Below are the code and all the weights of a small trained network. Each question names an input and a target symbol and asks about switching units off, where a switched-off unit gives its printed mean instead of its output.

import numpy as np


def w(rows, s, z=0):
    codes = np.array(rows[::2]) - 128.0
    scale = np.full(codes.shape[1], s)
    scale[-1] = z or s
    return codes * scale


def f(y):
    return np.maximum(y, 0)


def softmax(a):
    e = np.exp(a - a.max(-1, keepdims=True))
    return e / e.sum(-1, keepdims=True)


def log_softmax(a):
    a = a - a.max(-1, keepdims=True)
    return a - np.log(np.exp(a).sum(-1, keepdims=True))


def net(x, mask):
    ids = ['βγδεηθξπστφψω'.index(c) for c in x.split()]
    T = len(ids)
    res = E[ids] + P[:T]
    u = 0
    for l in range(2):
        q, k, v = (res @ M[l].T for M in (Q, K, V))
        z = softmax(np.where(np.tri(T) > 0, q @ k.T / 2**0.5, -1e9)) @ v
        res = res + np.where(mask[u], z, O[l][:, -1]) @ O[l][:, :-1]
        u += 1
        y = f(res @ A[l][:, :-1].T + A[l][:, -1])
        res = res + np.where(mask[u : u + 16], y, B[l][:, -1]) @ B[l][:, :-1]
        u += 16
    return log_softmax(res[-1] @ U[:, :-1].T + U[:, -1])


Q, K, V, O, A, B = {}, {}, {}, {}, {}, {}
E = w([
[56,169,81],'β',
[179,64,95],'γ',
[101,114,108],'δ',
[52,213,92],'ε',
[125,165,199],'η',
[99,123,115],'θ',
[154,119,145],'ξ',
[191,195,80],'π',
[131,4,154],'σ',
[149,115,151],'τ',
[99,102,103],'φ',
[78,171,173],'ψ',
[86,139,164],'ω',
],0.024)
P = w([
[57,32,1],'0',
[68,57,101],'1',
[81,65,135],'2',
[100,81,156],'3',
[123,88,175],'4',
[140,98,193],'5',
[153,112,208],'6',
[166,108,222],'7',
[179,107,234],'8',
[195,105,245],'9',
[185,95,235],'10',
[116,75,187],'11',
],0.0044)
Q[0] = w([
[92,112,73],'0.h1',
[71,198,5],'0.h1',
],0.017)
K[0] = w([
[231,98,151],'0.h1',
[254,120,208],'0.h1',
],0.0071)
V[0] = w([
[254,62,109],'0.h1',
[178,163,116],'0.h1',
],0.014)
O[0] = w([
[183,180,190,3],'0.h1',
[151,252,60,121],'0.h1',
],0.011,0.0077)
A[0] = w([
[164,140,134,169],'0.n1',
[84,175,76,167],'0.n2',
[158,98,125,243],'0.n3',
[161,144,156,79],'0.n4',
[116,163,68,163],'0.n5',
[190,84,125,52],'0.n6',
[182,71,119,255],'0.n7',
[122,104,169,153],'0.n8',
[168,141,176,48],'0.n9',
[202,73,78,121],'0.n10',
[142,66,7,113],'0.n11',
[166,128,166,126],'0.n12',
[205,127,152,67],'0.n13',
[147,171,181,130],'0.n14',
[122,95,109,86],'0.n15',
[97,116,122,95],'0.n16',
],0.016,0.0061)
B[0] = w([
[43,54,43,148],'0.n1',
[138,93,103,229],'0.n2',
[140,157,55,148],'0.n3',
[103,157,120,143],'0.n4',
[182,104,92,196],'0.n5',
[109,253,216,135],'0.n6',
[175,179,58,158],'0.n7',
[56,78,19,143],'0.n8',
[62,193,76,141],'0.n9',
[106,214,98,152],'0.n10',
[145,177,216,251],'0.n11',
[109,188,126,139],'0.n12',
[105,101,187,139],'0.n13',
[177,48,106,176],'0.n14',
[202,106,202,173],'0.n15',
[112,109,47,175],'0.n16',
],0.0056,0.022)
Q[1] = w([
[201,70,151],'1.h1',
[2,35,75],'1.h1',
],0.0084)
K[1] = w([
[102,199,164],'1.h1',
[110,1,90],'1.h1',
],0.0072)
V[1] = w([
[120,166,59],'1.h1',
[45,94,2],'1.h1',
],0.0045)
O[1] = w([
[184,45,217,173],'1.h1',
[253,7,148,254],'1.h1',
],0.0055,0.0084)
A[1] = w([
[116,153,54,168],'1.n1',
[196,148,196,99],'1.n2',
[203,148,254,168],'1.n3',
[220,86,159,221],'1.n4',
[110,43,114,51],'1.n5',
[43,92,254,168],'1.n6',
[98,95,219,194],'1.n7',
[104,102,80,146],'1.n8',
[176,187,158,3],'1.n9',
[178,59,107,158],'1.n10',
[134,109,239,167],'1.n11',
[100,132,68,47],'1.n12',
[79,122,174,50],'1.n13',
[104,113,161,116],'1.n14',
[169,169,153,38],'1.n15',
[186,97,235,136],'1.n16',
],0.0099,0.0036)
B[1] = w([
[174,151,102,195],'1.n1',
[81,147,91,142],'1.n2',
[89,198,100,147],'1.n3',
[135,111,220,207],'1.n4',
[131,135,72,242],'1.n5',
[122,219,170,178],'1.n6',
[129,152,182,167],'1.n7',
[103,97,151,204],'1.n8',
[76,81,104,153],'1.n9',
[80,170,144,254],'1.n10',
[254,129,173,138],'1.n11',
[109,114,55,154],'1.n12',
[182,122,102,137],'1.n13',
[107,146,147,144],'1.n14',
[26,105,104,147],'1.n15',
[186,97,132,138],'1.n16',
],0.0098,0.0095)
U = w([
[38,89,219,166],'β',
[31,190,149,143],'γ',
[83,117,158,67],'δ',
[93,42,77,2],'ε',
[122,100,93,87],'η',
[122,111,155,65],'θ',
[151,134,165,201],'ξ',
[222,124,90,143],'π',
[133,163,244,150],'σ',
[151,107,168,203],'τ',
[125,95,159,81],'φ',
[120,114,148,59],'ψ',
[173,42,198,133],'ω',
],0.011,0.0066)

Each question gives the input, a string of symbols that net reads in full, and the target symbol t.
The units are the heads (2 rows each of Q, K, V and O) and the neurons (one row each of A and B). Each row of codes is followed by its name. A weight is (code - 128) times the scale printed after its matrix; where a second scale follows, it is the last column's (O, A, B and U).
mask holds one flag per unit, layer by layer, with each layer's heads first. A switched-off unit (its flag False) gives its mean, the last column of its rows in O or B, instead of its output. The means were averaged over made-up inputs and are rounded, as every weight is.
A unit's drop is (log p(t) with every unit on - log p(t) with that unit switched off) / (log p(t) with every unit on - log p(t) with every unit switched off).
The circuit of an input: a set's keep is (log p(t) with only the set's units on - log p(t) with every unit switched off) / (log p(t) with every unit on - log p(t) with every unit switched off). Starting from the 12 units with the biggest drops (on a tie, the unit counted first), units are removed one at a time, each time the one whose removal leaves the highest keep (on an exact tie, the one counted first), for as long as the keep stays at least 0.8.
circuit, biggest first: the units of the circuit, biggest drop first
most important unit: the unit with the biggest drop
top k neurons: the k neurons with the biggest drops, biggest first
k most important neurons of layer l: the k neurons of layer l with the biggest drops, biggest first
drop of u: that unit's drop, to one decimal
input ε ε γ ε τ π β ξ ε ψ, target β: most important unit => 0.h1
input ε ε ε φ, target ω: circuit, biggest first => 1.h1; 0.h1
input σ σ ε, target σ: 2 most important neurons of layer 1 => 1.n6; 1.n11
input ξ σ β ε ε γ ε ε ε δ β, target γ: circuit, biggest first => 0.h1; 1.n3
input δ ε β, target β: circuit, biggest first => 0.h1; 0.n7
input ε τ ε η ε β δ ε π ω, target β: circuit, biggest first => 0.n11; 0.h1
input ε ε ε β ε ψ θ, target ω: circuit, biggest first => 1.h1; 0.n2; 1.n16; 1.n4
input ξ ε π ψ β, target π: circuit, biggest first => 0.h1; 0.n11; 1.n1
input ψ ε β, target β: top 2 neurons => 0.n11; 0.n15
input ε σ β ε δ ε β ψ η, target β: top 2 neurons => 0.n11; 0.n8
input ε θ δ, target ω: 3 most important neurons of layer 0 => 0.n16; 0.n2; 0.n5
input γ π ψ ε, target π: circuit, biggest first => 0.n11; 0.h1; 0.n14
input β ε β δ ε δ ε ε ε ω, target β: circuit, biggest first => 0.h1; 0.n11
input β ε ε γ ω σ ε ε ε ε, target σ: circuit, biggest first => 0.h1
input γ ε η ψ γ, target γ: top 4 neurons => 0.n11; 0.n10; 0.n6; 0.n7
input π ε β δ β δ β β β, target π: 2 most important neurons of layer 0 => 0.n11; 0.n15
input γ ε β θ η, target β: drop of 1.n8 => 0.1
input β δ σ ε ε β ε ψ β β, target σ: drop of 0.n11 => -0.2
input β ψ ε σ γ γ ε σ β, target σ: drop of 0.n14 => 0.1
input ε ε ε ε, target ε: most important neuron of layer 0 => 0.n16
